[[ -7  33   5  -5  15]
 [-35  -9 -30   9  -8]
 [ 31   6  28  -7   7]
 [-32   0 -25   7  -3]
 [-20 -13 -20   6  -5]
 [-21  46  -3  -2  22]]
->
[[-35  -9 -30   9  -8]
 [-32   0 -25   7  -3]
 [-20 -13 -20   6  -5]
 [-21  46  -3  -2  22]
 [ -7  33   5  -5  15]
 [ 31   6  28  -7   7]]

[[-18 -36  46   6 -39 -39   0]
 [-32 -46  41  26 -46 -30  10]
 [ 30  26 -45  -5  29  27  45]]
->
[[ 30  26 -45  -5  29  27  45]
 [-32 -46  41  26 -46 -30  10]
 [-18 -36  46   6 -39 -39   0]]

[[ -1  -3  33 -10   1  -1  -6   2  -2  -2   2  -4  -2  -3]
 [  0  -1   1   1   1   0   1   1   0  -1   2  -1   0   1]
 [  0  -5   2 -21   2  -2  16   2  -1   0 -15 -26  -2   1]]
->
[[  0  -1   1   1   1   0   1   1   0  -1   2  -1   0   1]
 [  0  -5   2 -21   2  -2  16   2  -1   0 -15 -26  -2   1]
 [ -1  -3  33 -10   1  -1  -6   2  -2  -2   2  -4  -2  -3]]

[[ 35  -8   9  -2 -19]
 [ -1  -1  -1   4   2]]
->
[[ -1  -1  -1   4   2]
 [ 35  -8   9  -2 -19]]

[[ 12  -6  32   1   2  -1 -11  14  24  13 -19  19   8 -18 -27]
 [ 13  -2  19   8   1  -1  -8  13  15  10 -18  15   0  -7 -17]
 [-37  18 -40   7   7  19  18 -18 -36 -24  24 -19   5  11  37]
 [ 12  -5  28   4   2  -1 -10  14  22  12 -19  19   6 -15 -24]
 [ -6   5 -34   2  -4  -2  10 -12 -25 -11  16 -19 -14  23  28]
 [ 15  -1   2  10  -2  -4  -4   8   3   6 -11   6 -10   7  -3]]
->
[[-37  18 -40   7   7  19  18 -18 -36 -24  24 -19   5  11  37]
 [ -6   5 -34   2  -4  -2  10 -12 -25 -11  16 -19 -14  23  28]
 [ 15  -1   2  10  -2  -4  -4   8   3   6 -11   6 -10   7  -3]
 [ 13  -2  19   8   1  -1  -8  13  15  10 -18  15   0  -7 -17]
 [ 12  -5  28   4   2  -1 -10  14  22  12 -19  19   6 -15 -24]
 [ 12  -6  32   1   2  -1 -11  14  24  13 -19  19   8 -18 -27]]

[[ -1   7   5  -9 -10   0   4  -7  -4]
 [  9 -23   0  16 -14  -5  30   2  15]
 [ -6  -9 -13  30  23  -9 -34  10   3]
 [-19  -6  12   3  -5 -13  -5  -5 -14]
 [ -5 -21  -2  13  19  -1 -18  15   5]
 [ 13   1 -20   7  22  19  -4  21  11]]
->
[[ 13   1 -20   7  22  19  -4  21  11]
 [ -6  -9 -13  30  23  -9 -34  10   3]
 [ -5 -21  -2  13  19  -1 -18  15   5]
 [  9 -23   0  16 -14  -5  30   2  15]
 [ -1   7   5  -9 -10   0   4  -7  -4]
 [-19  -6  12   3  -5 -13  -5  -5 -14]]

[[ 13  -6 -11]
 [-19  21  18]
 [-24  27  21]
 [ 40   7  12]
 [ -4  -4  -3]
 [ 11  -4 -10]
 [-28  14  14]
 [-27 -27 -44]]
->
[[-27 -27 -44]
 [ 13  -6 -11]
 [ 11  -4 -10]
 [ -4  -4  -3]
 [ 40   7  12]
 [-28  14  14]
 [-19  21  18]
 [-24  27  21]]

[[  6   8  21  -3   5]
 [-19  -1  46   7  -4]
 [  8 -12   8   5   2]
 [ 17 -10  -7   2   5]]
->
[[ 17 -10  -7   2   5]
 [  8 -12   8   5   2]
 [  6   8  21  -3   5]
 [-19  -1  46   7  -4]]
---
[[-19 -26  21  14]
 [-38 -15 -27 -21]
 [-24  -4 -17  35]
 [ 19  -6 -27  38]]
->
[ 14 -27  -4  19]

[[ 32 -20  36  -9  23]
 [ -5 -25 -15  13  11]
 [-31 -20  22   3  18]
 [-23  -1 -20   2 -18]
 [ 24   3   9 -36  -8]]
->
[23 13 22 -1 24]

[[-27  38  -4  18 -21]
 [-15   1  14  36 -10]
 [-15  10   9  34 -11]
 [-31  38  -2  13 -22]
 [-29  39  -3  15 -22]]
->
[-21  36   9  38 -29]

[[ -7  -4 -18   9]
 [ -2  -3  -3  -2]
 [ 15  42 -17   4]]
->
[ 9 -3 42]

[[-26  16 -13]
 [ 37  41  34]]
->
[-13  41]

[[  0  -2  -2]
 [  0  -1  -1]
 [-12 -33  20]
 [  0   0   3]]
->
[ -2  -1 -12]

[[  3  19]
 [ -4 -37]]
->
[19 -4]

[[ 38  11  -3   6]
 [-15  -2  33  -6]
 [  0  -3 -36   4]
 [ 14   6  35  -2]]
->
[ 6 33 -3 14]

[[  6  -7   0]
 [ 30 -13 -22]
 [-35  -9  20]
 [ 33  -5 -19]
 [ 31  -7 -15]]
->
[  0 -13 -35]
---
[[-37  29 -23]
 [ -7  39  27]
 [ -2  46  32]
 [ -8  22 -11]]
->
[[-37  29]
 [ -7  39]]

[[-28 -11 -15  -8]
 [ -2 -22   1  15]
 [ 23  12  20 -30]
 [ 12 -42  43  -9]]
->
[[-28 -11]
 [ -2 -22]]

[[ 39  39  -1]
 [-18 -18   0]
 [-30 -30   0]
 [  5   5   1]]
->
[[ 39  39]
 [-18 -18]]

[[ 39  10  12 -25]
 [ 32 -16  15  -3]
 [ 34 -10  14  -8]
 [ 29 -19  16   1]
 [ 31 -14  14  -6]]
->
[[ 39  10]
 [ 32 -16]]

[[ 34   9  14]
 [-31  13   7]
 [ 37 -23 -16]
 [-16  -6 -12]]
->
[[ 34   9]
 [-31  13]]

[[-32 -34  15 -26   5]
 [-42 -24  12 -22  10]]
->
[[-32 -34]
 [-42 -24]]
